Below are the code and all the weights of a small trained network. Each question names an input and a target symbol and asks about switching units off, where a switched-off unit gives its printed mean instead of its output.

import numpy as np


def w(rows, s, z=0):
    codes = np.array(rows[::2]) - 128.0
    scale = np.full(codes.shape[1], s)
    scale[-1] = z or s
    return codes * scale


def norm(h):
    return h / np.sqrt((h * h).mean(-1, keepdims=True) + 1e-5)


def f(y):
    return np.maximum(y, 0)


def softmax(a):
    e = np.exp(a - a.max(-1, keepdims=True))
    return e / e.sum(-1, keepdims=True)


def log_softmax(a):
    a = a - a.max(-1, keepdims=True)
    return a - np.log(np.exp(a).sum(-1, keepdims=True))


def net(x, mask):
    ids = ['βεθλμπσψ'.index(c) for c in x.split()]
    T = len(ids)
    res = E[ids] + P[:T]
    r = norm(res)
    for j in range(3):
        rows = slice(3 * j, 3 * j + 3)
        q, k, v = (r @ M[0][rows].T for M in (Q, K, V))
        z = softmax(np.where(np.tri(T) > 0, q @ k.T / 3**0.5, -1e9)) @ v
        o = O[0][rows]
        res = res + np.where(mask[j], z, o[:, -1]) @ o[:, :-1]
    y = f(norm(res) @ A[0][:, :-1].T + A[0][:, -1])
    res = res + np.where(mask[3:19], y, B[0][:, -1]) @ B[0][:, :-1]
    return log_softmax(norm(res)[-1] @ U[:, :-1].T + U[:, -1])


Q, K, V, O, A, B = {}, {}, {}, {}, {}, {}
E = w([
[139,207,169,27,127,126,155,172,200],'β',
[126,73,149,59,104,122,139,211,176],'ε',
[42,150,107,230,85,155,107,84,100],'θ',
[181,100,138,60,67,75,116,143,149],'λ',
[89,120,103,3,110,173,124,167,146],'μ',
[167,25,87,70,105,184,101,197,121],'π',
[220,170,100,90,197,114,62,201,117],'σ',
[98,91,105,128,133,47,225,125,69],'ψ',
],0.0047)
P = w([
[157,146,46,179,40,68,253,223,205],'0',
[88,165,133,109,22,104,124,209,71],'1',
[82,132,94,156,102,61,119,176,219],'2',
[105,133,139,108,80,136,125,193,70],'3',
[99,115,116,151,127,70,113,139,212],'4',
[115,130,159,130,122,147,116,183,58],'5',
[109,106,131,145,158,82,116,108,208],'6',
[121,130,186,125,160,165,122,164,60],'7',
[110,94,145,141,190,96,116,80,204],'8',
[120,109,208,124,197,185,116,138,56],'9',
[124,83,157,150,221,112,113,59,198],'10',
[117,130,199,113,153,165,120,150,35],'11',
],0.0042)
Q[0] = w([
[149,175,109,123,93,140,183,42,19],'H0',
[23,138,154,156,71,166,228,189,44],'H0',
[146,58,127,80,96,46,86,114,249],'H0',
[113,118,70,115,140,30,193,136,182],'H1',
[151,34,163,44,174,81,146,184,220],'H1',
[120,144,151,117,141,100,197,169,80],'H1',
[78,152,2,229,142,128,207,48,138],'H2',
[101,137,31,202,160,115,118,83,198],'H2',
[134,96,90,121,127,80,133,127,200],'H2',
],0.0071)
K[0] = w([
[147,165,86,125,48,70,126,82,105],'H0',
[116,157,111,126,23,86,136,192,115],'H0',
[95,105,165,146,218,168,171,105,139],'H0',
[142,30,150,64,118,93,149,231,175],'H1',
[123,2,208,93,229,97,159,125,120],'H1',
[183,163,211,80,129,161,84,126,135],'H1',
[171,129,88,88,53,125,108,240,158],'H2',
[167,175,134,72,84,138,77,177,202],'H2',
[104,128,127,59,203,168,78,134,159],'H2',
],0.0066)
V[0] = w([
[111,88,90,140,47,181,140,88,152],'H0',
[63,146,252,80,107,161,82,153,40],'H0',
[90,187,114,104,104,98,173,98,181],'H0',
[117,99,22,211,109,133,160,91,85],'H1',
[64,113,86,146,60,132,137,127,131],'H1',
[254,156,72,60,153,132,211,102,133],'H1',
[96,87,141,189,161,52,153,101,98],'H2',
[62,149,48,126,152,88,186,152,80],'H2',
[135,58,111,56,171,77,158,118,86],'H2',
],0.0042)
O[0] = w([
[132,86,57,123,101,180,80,110,186,131],'H0',
[4,177,107,132,139,173,167,207,146,108],'H0',
[151,183,111,170,178,111,124,68,169,176],'H0',
[113,108,150,57,183,122,147,161,107,4],'H1',
[109,130,184,155,158,97,101,130,78,172],'H1',
[196,120,20,82,144,120,91,136,78,124],'H1',
[99,112,67,197,68,111,180,126,116,147],'H2',
[78,121,84,190,182,173,142,91,126,210],'H2',
[103,121,90,200,165,61,36,138,155,189],'H2',
],0.0047,0.0033)
A[0] = w([
[98,110,123,124,116,103,204,149,187,118],'N0',
[151,197,79,179,186,144,76,135,65,102],'N1',
[147,156,114,134,124,84,87,133,168,149],'N2',
[91,189,169,111,81,227,141,83,2,76],'N3',
[141,142,152,78,127,112,95,143,76,98],'N4',
[71,157,61,196,124,176,97,92,57,147],'N5',
[186,143,119,142,123,120,113,67,115,68],'N6',
[158,179,92,142,150,128,193,124,121,2],'N7',
[106,140,129,115,150,86,150,62,137,136],'N8',
[141,149,136,98,177,146,103,96,164,151],'N9',
[185,111,185,144,138,98,174,117,118,170],'N10',
[130,170,81,129,140,202,83,165,48,74],'N11',
[168,200,163,93,180,119,188,128,177,66],'N12',
[186,108,80,120,119,124,134,156,78,110],'N13',
[187,138,110,119,119,153,211,176,117,97],'N14',
[85,199,169,126,135,140,96,158,93,121],'N15',
],0.0064,0.003)
B[0] = w([
[161,139,127,152,127,154,101,99,78,200],'N0',
[48,110,140,95,54,204,114,151,149,174],'N1',
[105,136,141,119,158,179,178,131,76,252],'N2',
[95,157,254,251,110,127,68,186,180,179],'N3',
[159,148,117,147,199,153,113,88,89,160],'N4',
[233,168,30,60,13,197,138,101,73,235],'N5',
[142,164,109,150,112,59,77,109,180,159],'N6',
[95,54,126,85,209,100,78,188,51,135],'N7',
[134,46,135,139,133,164,145,147,146,173],'N8',
[111,152,120,136,137,117,163,67,169,162],'N9',
[97,144,109,119,118,173,54,78,126,188],'N10',
[134,129,79,177,118,25,203,55,160,156],'N11',
[194,67,160,145,91,139,188,126,76,151],'N12',
[63,153,192,135,167,146,146,135,134,179],'N13',
[13,151,202,162,90,134,121,148,143,161],'N14',
[178,65,90,71,159,86,135,121,177,174],'N15',
],0.0057,0.0044)
U = w([
[214,145,182,100,140,113,255,131,132,2],'β',
[144,42,135,38,129,117,91,237,158,110],'ε',
[65,151,223,214,81,147,122,165,158,237],'θ',
[159,200,157,84,201,152,46,116,30,15],'λ',
[176,144,104,141,123,25,72,56,228,200],'μ',
[76,65,87,192,196,55,163,129,54,119],'π',
[28,200,89,68,199,143,180,118,173,77],'σ',
[147,140,28,118,43,209,143,114,89,186],'ψ',
],0.0069,0.00089)

Each question gives the input, a string of symbols that net reads in full, and the target symbol t.
The units are the heads (3 rows each of Q, K, V and O) and the neurons (one row each of A and B). Each row of codes is followed by its name. A weight is (code - 128) times the scale printed after its matrix; where a second scale follows, it is the last column's (O, A, B and U).
mask holds one flag per unit, heads first, then neurons. A switched-off unit (its flag False) gives its mean, the last column of its rows in O or B, instead of its output. The means were averaged over made-up inputs and are rounded, as every weight is.
A unit's drop is (log p(t) with every unit on - log p(t) with that unit switched off) / (log p(t) with every unit on - log p(t) with every unit switched off).
The circuit of an input: a set's keep is (log p(t) with only the set's units on - log p(t) with every unit switched off) / (log p(t) with every unit on - log p(t) with every unit switched off). Starting from the 12 units with the biggest drops (on a tie, the unit counted first), units are removed one at a time, each time the one whose removal leaves the highest keep (on an exact tie, the one counted first), for as long as the keep stays at least 0.8.
circuit, biggest first: the units of the circuit, biggest drop first
top k neurons: the k neurons with the biggest drops, biggest first
heads that matter: for each layer, one digit per head in row order, 1 if its drop is at least 0.15 and else 0, layers parted by /
input ε ε β λ θ λ ε π, target θ: heads that matter	001
input ψ π β λ λ μ ε λ λ β, target ψ: circuit, biggest first	H2, H1, N5
input ψ λ β λ ψ, target μ: top 4 neurons	N6, N10, N5, N13
input ε λ λ θ ε ε λ β, target θ: heads that matter	001
input λ ψ λ ψ λ λ β λ λ λ, target ψ: circuit, biggest first	H2, N5
input λ π λ, target ε: top 3 neurons	N5, N2, N3
input β π λ θ σ, target λ: heads that matter	101
input λ λ ψ μ λ λ θ σ, target θ: circuit, biggest first	H2, N3
input ψ σ ψ λ λ λ ψ ψ λ, target π: heads that matter	001
input θ λ θ, target μ: heads that matter	011
input λ ψ ε ψ λ ψ λ ψ ε ψ ε, target π: circuit, biggest first	H2, N5, N3
input μ λ λ λ σ ε λ λ λ β σ σ, target σ: top 4 neurons	N1, N11, N5, N13
input λ ε λ ψ μ θ β ε ψ θ λ σ, target θ: top 3 neurons	N3, N1, N11
input ε λ ψ σ λ σ, target ψ: circuit, biggest first	H2, N5
input λ λ θ β π θ λ ψ ε ψ ε, target π: top 3 neurons	N5, N3, N1
input λ ε ε σ, target σ: heads that matter	001
input μ μ β ε, target ε: top 2 neurons	N15, N5
input ε λ θ μ θ μ λ, target ψ: circuit, biggest first	N2
input μ λ ε π λ λ ψ λ ψ, target μ: top 3 neurons	N6, N10, N13
input λ σ λ ε ε π, target π: circuit, biggest first	N11, H2, N5
input ε λ λ β λ λ, target λ: heads that matter	001
input λ λ λ β θ μ, target θ: heads that matter	001
input ε μ π β, target β: heads that matter	000
input λ β λ ε ε λ ε ε λ θ π, target ε: heads that matter	101
input ε λ ε ε ψ λ ε λ θ, target ψ: heads that matter	000
input λ μ β β λ ε β λ, target λ: heads that matter	011
input λ ε σ λ π μ μ λ μ μ, target μ: circuit, biggest first	N11, N15, N2
input λ β ε λ σ θ λ π λ, target ε: circuit, biggest first	H0, H2
input ψ λ ε λ λ β λ, target β: circuit, biggest first	H0, H2, N12
